[[ 0.08 -0.14  0.27  5.06 -1.61  3.39  1.56  0.74  1.97  0.01 -3.89]
 [ 0.16 -0.21  0.24  5.06 -2.32 -2.41 -0.88  3.53  2.76  0.44  2.20]
 [-0.17 -0.05  0.62  5.06 -5.01  0.01  0.00 -0.75  1.38 -0.31 -1.03]
 [-0.05  0.13  0.40  5.06  5.17  1.48  0.41  0.37 -3.17  0.11 -0.72]
 [-0.06 -0.03 -0.83  5.06  1.32  1.48 -1.12 -1.85 -1.87  0.10 -0.52]
 [ 0.59 -0.13  0.27  5.06 -0.69 -0.25 -0.56 -0.71 -3.16 -0.11  4.74]
 [-0.32 -0.06 -0.22  5.06 -2.37 -1.74  0.00 -2.20 -0.04 -1.30  2.18]
 [ 0.45 -0.30  0.42  5.06  0.50 -0.45  0.22  2.91  0.30 -0.43  3.80]]
:
[[-3.89  2.20 -1.03 -0.72 -0.52  4.74  2.18  3.80]
 [ 0.01  0.44 -0.31  0.11  0.10 -0.11 -1.30 -0.43]
 [ 1.97  2.76  1.38 -3.17 -1.87 -3.16 -0.04  0.30]
 [ 0.74  3.53 -0.75  0.37 -1.85 -0.71 -2.20  2.91]
 [ 1.56 -0.88  0.00  0.41 -1.12 -0.56  0.00  0.22]
 [ 3.39 -2.41  0.01  1.48  1.48 -0.25 -1.74 -0.45]
 [-1.61 -2.32 -5.01  5.17  1.32 -0.69 -2.37  0.50]
 [ 5.06  5.06  5.06  5.06  5.06  5.06  5.06  5.06]
 [ 0.27  0.24  0.62  0.40 -0.83  0.27 -0.22  0.42]
 [-0.14 -0.21 -0.05  0.13 -0.03 -0.13 -0.06 -0.30]
 [ 0.08  0.16 -0.17 -0.05 -0.06  0.59 -0.32  0.45]]

[[ 1.86  0.03 -0.87 -1.10  0.54  1.18  3.33]
 [-0.50 -0.07 -1.85 -0.86  2.73 -2.07 -3.36]
 [ 0.09 -0.87 -1.53  3.49 -2.57  1.62  0.91]
 [ 4.26  1.41 -1.40 -2.45 -1.28  0.68  1.91]
 [ 0.14  0.87  2.31 -1.71  4.02 -2.16 -0.87]
 [ 0.42  0.31  2.69 -0.27 -0.51  0.25  0.13]
 [ 2.10 -1.12 -3.12 -1.41  0.39  0.25  1.41]
 [-0.09  0.05  2.52  2.73 -2.21  2.01  3.24]
 [-1.19 -0.47  1.41  2.29  0.63  0.26  3.63]
 [ 5.24  3.36  1.39 -3.32 -1.04  0.31  0.39]
 [ 2.36  0.17 -4.22 -3.18  2.77 -1.66 -1.73]
 [ 0.54 -1.88  1.04 -2.52  0.96  1.45 -1.60]]
:
[[ 3.33 -3.36  0.91  1.91 -0.87  0.13  1.41  3.24  3.63  0.39 -1.73 -1.60]
 [ 1.18 -2.07  1.62  0.68 -2.16  0.25  0.25  2.01  0.26  0.31 -1.66  1.45]
 [ 0.54  2.73 -2.57 -1.28  4.02 -0.51  0.39 -2.21  0.63 -1.04  2.77  0.96]
 [-1.10 -0.86  3.49 -2.45 -1.71 -0.27 -1.41  2.73  2.29 -3.32 -3.18 -2.52]
 [-0.87 -1.85 -1.53 -1.40  2.31  2.69 -3.12  2.52  1.41  1.39 -4.22  1.04]
 [ 0.03 -0.07 -0.87  1.41  0.87  0.31 -1.12  0.05 -0.47  3.36  0.17 -1.88]
 [ 1.86 -0.50  0.09  4.26  0.14  0.42  2.10 -0.09 -1.19  5.24  2.36  0.54]]

[[-0.14 -1.77  1.74 -2.70  0.23 -4.87  1.80  1.15 -0.28  0.87]
 [ 2.05  0.44  3.00  3.58  0.22 -0.85 -2.95  0.68  0.71 -2.04]
 [-2.70 -0.32 -2.36 -0.45 -0.43 -0.01  2.96 -1.62 -0.44  0.88]]
:
[[ 0.87 -2.04  0.88]
 [-0.28  0.71 -0.44]
 [ 1.15  0.68 -1.62]
 [ 1.80 -2.95  2.96]
 [-4.87 -0.85 -0.01]
 [ 0.23  0.22 -0.43]
 [-2.70  3.58 -0.45]
 [ 1.74  3.00 -2.36]
 [-1.77  0.44 -0.32]
 [-0.14  2.05 -2.70]]

[[ 5.96 -2.92  0.91 -1.30  0.71  1.93  2.31  0.99  0.82 -2.74]
 [ 3.70 -3.83 -0.57  0.98 -0.45  0.80  3.00 -0.72 -0.65 -3.13]
 [-1.04 -1.63 -0.48 -2.87  3.25 -0.50  6.24 -4.72 -0.45 -2.39]
 [ 3.29 -1.72 -0.88  0.47 -2.12  2.48  1.42  0.82 -0.42 -3.82]]
:
[[-2.74 -3.13 -2.39 -3.82]
 [ 0.82 -0.65 -0.45 -0.42]
 [ 0.99 -0.72 -4.72  0.82]
 [ 2.31  3.00  6.24  1.42]
 [ 1.93  0.80 -0.50  2.48]
 [ 0.71 -0.45  3.25 -2.12]
 [-1.30  0.98 -2.87  0.47]
 [ 0.91 -0.57 -0.48 -0.88]
 [-2.92 -3.83 -1.63 -1.72]
 [ 5.96  3.70 -1.04  3.29]]

[[-0.79 -3.94 -2.47 -5.18  2.24 -0.86 -0.78  1.92 -4.74 -1.65 -5.01]
 [ 0.90 -0.57 -0.67 -0.04  0.24 -0.28 -0.37 -0.42 -0.87  0.12 -0.97]]
:
[[-5.01 -0.97]
 [-1.65  0.12]
 [-4.74 -0.87]
 [ 1.92 -0.42]
 [-0.78 -0.37]
 [-0.86 -0.28]
 [ 2.24  0.24]
 [-5.18 -0.04]
 [-2.47 -0.67]
 [-3.94 -0.57]
 [-0.79  0.90]]

[[ 0.94 -1.58 -1.90 -2.34  2.43  2.41  0.53 -0.40 -2.89  2.33  3.26  1.92
  -3.22  2.46  1.98  1.61]
 [-2.97  1.98 -2.19  0.14 -1.58 -0.58  3.03 -1.32 -3.59 -1.64 -0.02 -1.17
  -0.95 -2.00 -0.87 -1.56]
 [-5.66  0.55 -1.99  0.77 -2.80 -0.90  2.98 -3.43  2.23 -2.88  2.38 -3.16
   4.92  3.97 -2.23  3.46]]
:
[[ 1.61 -1.56  3.46]
 [ 1.98 -0.87 -2.23]
 [ 2.46 -2.00  3.97]
 [-3.22 -0.95  4.92]
 [ 1.92 -1.17 -3.16]
 [ 3.26 -0.02  2.38]
 [ 2.33 -1.64 -2.88]
 [-2.89 -3.59  2.23]
 [-0.40 -1.32 -3.43]
 [ 0.53  3.03  2.98]
 [ 2.41 -0.58 -0.90]
 [ 2.43 -1.58 -2.80]
 [-2.34  0.14  0.77]
 [-1.90 -2.19 -1.99]
 [-1.58  1.98  0.55]
 [ 0.94 -2.97 -5.66]]
---
[[-6.19  0.04 -0.98 -0.57]
 [-3.32  0.03 -0.78 -1.59]
 [-0.08  3.19  0.59 -0.66]
 [-2.52  6.26  0.79 -0.07]
 [-1.52  2.94 -0.49 -0.75]]
:
[[ 0.03 -0.78]
 [ 3.19  0.59]]

[[-1.41 -3.39 -2.87 -0.55  1.18]
 [ 5.02 -3.52  2.04  4.69 -1.14]
 [-5.90 -2.47  5.13 -0.11  3.24]
 [-0.51  4.09  1.71  2.99  1.53]]
:
[[-3.52  2.04]
 [-2.47  5.13]]

[[ 0.24  5.58 -4.43 -2.96]
 [-2.11 -1.67  4.45 -1.61]
 [ 1.29  0.27 -1.91  1.39]
 [ 3.33 -2.47 -4.71 -3.24]]
:
[[-1.67  4.45]
 [ 0.27 -1.91]]

[[-3.31 -6.46 -2.30  2.78 -2.41]
 [-2.72  1.18 -4.13 -4.34 -5.24]
 [ 0.98 -6.16  1.98  4.12  3.00]]
:
[[ 1.18 -4.13]
 [-6.16  1.98]]

[[ 0.64  0.78 -1.38]
 [ 4.31  4.97  3.35]
 [ 0.39 -1.77 -4.51]]
:
[[ 4.97  3.35]
 [-1.77 -4.51]]

[[-0.05  0.49 -4.13]
 [-0.05 -0.13 -4.93]
 [ 0.01  0.35 -4.42]]
:
[[-0.13 -4.93]
 [ 0.35 -4.42]]

[[-0.60 -0.31 -0.11]
 [ 0.18  0.05 -0.33]
 [ 0.18  0.04 -0.57]
 [ 0.17  0.08 -0.03]
 [-5.12  1.55  2.59]]
:
[[ 0.05 -0.33]
 [ 0.04 -0.57]]

[[ 2.77 -0.81 -2.21  4.47]
 [ 0.70 -0.40 -0.24  0.65]
 [ 2.75 -0.41 -2.14  5.06]]
:
[[-0.40 -0.24]
 [-0.41 -2.14]]
---
[[ 5.96  2.97 -5.05  3.14]
 [ 1.71  1.57 -2.40  2.41]]
:
[5.96 1.57]

[[ 1.62 -4.05  3.15  0.97]
 [-0.48  0.17  0.89  0.78]
 [ 1.29 -3.67  2.03  3.01]
 [ 1.07 -4.31  2.53  5.85]
 [ 1.46 -2.75  2.33 -4.43]]
:
[1.62 0.17 2.03 5.85]

[[-0.87  0.35 -0.42  0.69]
 [-1.94  0.67 -6.09  5.40]
 [-1.00  0.01 -2.27  2.02]
 [ 0.83 -0.32  2.26 -2.06]
 [ 0.30  0.26  0.82 -0.89]]
:
[-0.87  0.67 -2.27 -2.06]

[[ 6.19 -1.01 -0.95]
 [-1.92 -0.49  0.43]
 [-1.62  3.71 -0.96]
 [-0.42  4.12 -0.28]
 [ 2.36 -2.61  0.37]]
:
[ 6.19 -0.49 -0.96]

[[ 0.68  0.15]
 [-5.11  1.42]
 [-3.41 -0.31]]
:
[0.68 1.42]

[[-1.75  5.51 -4.43 -1.43]
 [ 5.82  2.02  4.27  0.46]]
:
[-1.75  2.02]

[[ 0.80 -1.58]
 [ 2.13  4.90]]
:
[0.80 4.90]
